Below is a small trained network, with its code and all its weights. Each question gives an input and a target symbol and asks what happens when units are switched off, that is, made to give their printed mean instead of their output.

import numpy as np


def w(rows, s, z=0):
    codes = np.array(rows[::2]) - 128.0
    scale = np.full(codes.shape[1], s)
    scale[-1] = z or s
    return codes * scale


def f(y):
    return y / 2 * (1 + np.tanh(0.7978845608 * (y + 0.044715 * y**3)))


def softmax(a):
    e = np.exp(a - a.max(-1, keepdims=True))
    return e / e.sum(-1, keepdims=True)


def log_softmax(a):
    a = a - a.max(-1, keepdims=True)
    return a - np.log(np.exp(a).sum(-1, keepdims=True))


def net(x, mask):
    ids = ['ΔΛΞΠΣΩβγεζημτφψ'.index(c) for c in x.split()]
    T = len(ids)
    res = E[ids] + P[:T]
    u = 0
    for l in range(3):
        q, k, v = (res @ M[l].T for M in (Q, K, V))
        z = softmax(np.where(np.tri(T) > 0, q @ k.T / 3**0.5, -1e9)) @ v
        res = res + np.where(mask[u], z, O[l][:, -1]) @ O[l][:, :-1]
        u += 1
        y = f(res @ A[l][:, :-1].T + A[l][:, -1])
        res = res + np.where(mask[u : u + 4], y, B[l][:, -1]) @ B[l][:, :-1]
        u += 4
    return log_softmax(res[-1] @ U[:, :-1].T + U[:, -1])


Q, K, V, O, A, B = {}, {}, {}, {}, {}, {}
E = w([
[122,124,136],'Δ',
[116,59,136],'Λ',
[126,98,93],'Ξ',
[43,14,106],'Π',
[113,147,156],'Σ',
[129,19,239],'Ω',
[144,151,135],'β',
[31,162,176],'γ',
[101,18,50],'ε',
[147,207,152],'ζ',
[48,78,122],'η',
[153,247,156],'μ',
[89,183,113],'τ',
[144,208,210],'φ',
[142,79,63],'ψ',
],0.012)
P = w([
[84,158,100],'0',
[41,114,103],'1',
[91,156,183],'2',
[208,78,56],'3',
[66,85,1],'4',
[134,141,224],'5',
[211,70,67],'6',
[71,182,29],'7',
],0.0089)
Q[0] = w([
[1,31,5],'0.h0',
[158,138,139],'0.h0',
[204,173,151],'0.h0',
],0.0075)
K[0] = w([
[140,142,50],'0.h0',
[215,133,102],'0.h0',
[41,2,177],'0.h0',
],0.0061)
V[0] = w([
[140,49,42],'0.h0',
[94,161,2],'0.h0',
[140,107,220],'0.h0',
],0.0091)
O[0] = w([
[165,30,255,167],'0.h0',
[28,109,145,254],'0.h0',
[242,186,92,69],'0.h0',
],0.007,0.0014)
A[0] = w([
[7,178,152,22],'0.n0',
[255,99,186,254],'0.n1',
[52,9,55,5],'0.n2',
[63,181,218,77],'0.n3',
],0.0072,0.00084)
B[0] = w([
[132,105,46,195],'0.n0',
[167,131,54,162],'0.n1',
[178,233,159,254],'0.n2',
[254,90,62,160],'0.n3',
],0.0071,0.0056)
Q[1] = w([
[1,119,87],'1.h0',
[169,70,140],'1.h0',
[60,176,111],'1.h0',
],0.0095)
K[1] = w([
[98,202,120],'1.h0',
[143,92,130],'1.h0',
[101,154,6],'1.h0',
],0.013)
V[1] = w([
[95,58,166],'1.h0',
[108,255,43],'1.h0',
[106,195,179],'1.h0',
],0.008)
O[1] = w([
[138,195,116,76],'1.h0',
[147,34,207,254],'1.h0',
[8,156,151,124],'1.h0',
],0.011,0.0039)
A[1] = w([
[177,193,203,80],'1.n0',
[201,254,209,68],'1.n1',
[64,98,185,168],'1.n2',
[172,142,152,3],'1.n3',
],0.0073,0.0038)
B[1] = w([
[67,5,129,119],'1.n0',
[135,99,167,156],'1.n1',
[125,179,115,255],'1.n2',
[78,94,145,93],'1.n3',
],0.017,0.0035)
Q[2] = w([
[108,179,128],'2.h0',
[203,254,178],'2.h0',
[172,85,169],'2.h0',
],0.0075)
K[2] = w([
[250,95,3],'2.h0',
[94,30,145],'2.h0',
[148,116,131],'2.h0',
],0.004)
V[2] = w([
[136,251,142],'2.h0',
[162,129,186],'2.h0',
[69,254,228],'2.h0',
],0.0089)
O[2] = w([
[142,85,73,109],'2.h0',
[95,107,152,251],'2.h0',
[172,1,92,254],'2.h0',
],0.012,0.00077)
A[2] = w([
[82,93,111,85],'2.n0',
[85,99,93,20],'2.n1',
[29,86,183,2],'2.n2',
[246,108,127,163],'2.n3',
],0.012,0.0036)
B[2] = w([
[129,1,201,132],'2.n0',
[219,31,106,118],'2.n1',
[232,157,199,186],'2.n2',
[94,188,176,254],'2.n3',
],0.0077,0.0051)
U = w([
[83,75,138,74],'Δ',
[104,117,115,100],'Λ',
[91,103,129,99],'Ξ',
[150,89,111,88],'Π',
[36,128,155,254],'Σ',
[70,204,145,169],'Ω',
[118,108,148,165],'β',
[254,222,133,91],'γ',
[150,93,102,171],'ε',
[125,104,205,61],'ζ',
[140,103,133,162],'η',
[178,92,229,64],'μ',
[159,132,174,191],'τ',
[176,41,208,122],'φ',
[198,127,121,207],'ψ',
],0.0088,0.0055)

Each question gives the input, a string of symbols that net reads in full, and the target symbol t.
The units are the heads (3 rows each of Q, K, V and O) and the neurons (one row each of A and B). Each row of codes is followed by its name. A weight is (code - 128) times the scale printed after its matrix; where a second scale follows, it is the last column's (O, A, B and U).
mask holds one flag per unit, layer by layer, with each layer's heads first. A switched-off unit (its flag False) gives its mean, the last column of its rows in O or B, instead of its output. The means were averaged over made-up inputs and are rounded, as every weight is.
A unit's drop is (log p(t) with every unit on - log p(t) with that unit switched off) / (log p(t) with every unit on - log p(t) with every unit switched off).
The circuit of an input: a set's keep is (log p(t) with only the set's units on - log p(t) with every unit switched off) / (log p(t) with every unit on - log p(t) with every unit switched off). Starting from the 12 units with the biggest drops (on a tie, the unit counted first), units are removed one at a time, each time the one whose removal leaves the highest keep (on an exact tie, the one counted first), for as long as the keep stays at least 0.8.
units of the circuit, in order: the units of the circuit, biggest drop first
top k neurons: the k neurons with the biggest drops, biggest first
top k neurons in layer l: the k neurons of layer l with the biggest drops, biggest first
input ε ε Π η Ω μ, target φ: top 3 neurons : 1.n0, 1.n1, 0.n2
input μ β Π, target μ: top 4 neurons : 2.n2, 0.n0, 0.n2, 0.n3
input ε Π ε ε η Ω β, target γ: top 2 neurons in layer 2 : 2.n3, 2.n0
input τ Π Ω Δ, target γ: top neuron : 0.n0
input μ Ξ φ γ Σ, target μ: top 2 neurons : 2.n2, 0.n0
input μ μ η Σ η, target μ: top 2 neurons : 2.n2, 0.n2
input φ ε Ξ ε η, target φ: units of the circuit, in order : 0.h0, 1.h0
input Ω Ω φ η Λ γ γ Σ, target Ω: units of the circuit, in order : 0.h0, 2.h0, 1.n0
input φ φ η, target φ: units of the circuit, in order : 2.h0, 2.n0
input Π φ Ω Δ Ω φ ε, target γ: units of the circuit, in order : 1.h0, 0.n2
input Ω φ μ β, target γ: top 2 neurons : 0.n2, 1.n0
input Ω φ Π Σ φ ζ τ ε, target Ω: units of the circuit, in order : 0.n2, 0.h0, 2.h0, 1.n0
input μ Ξ Λ, target μ: top 2 neurons : 2.n2, 0.n0
input τ Ω Ω Σ, target γ: units of the circuit, in order : 1.h0
input Ω ψ φ β ε, target Ω: top 2 neurons : 0.n2, 1.n0
input μ Σ Σ φ ε, target μ: units of the circuit, in order : 1.h0, 0.h0, 2.n2
input Ω Π γ ψ Ξ, target Ω: top 3 neurons : 0.n2, 0.n1, 1.n2
input Λ Ω Λ β γ Ω Δ, target γ: top 2 neurons in layer 0 : 0.n1, 0.n2
input Σ Ω Ω ε ζ φ, target φ: top 2 neurons in layer 1 : 1.n0, 1.n1
input φ ζ ψ μ τ, target φ: units of the circuit, in order : 1.h0, 0.h0
input Ξ η Ω Ω Δ Π Ξ, target γ: units of the circuit, in order : 1.h0
input Ω β Ξ ζ β γ Ξ Π, target Ω: top 2 neurons : 0.n2, 1.n2
input μ Ξ Σ μ Π, target μ: top 2 neurons : 2.n2, 0.n2
input μ γ Σ Σ Δ η Π ψ, target μ: top 2 neurons in layer 0 : 0.n0, 0.n3
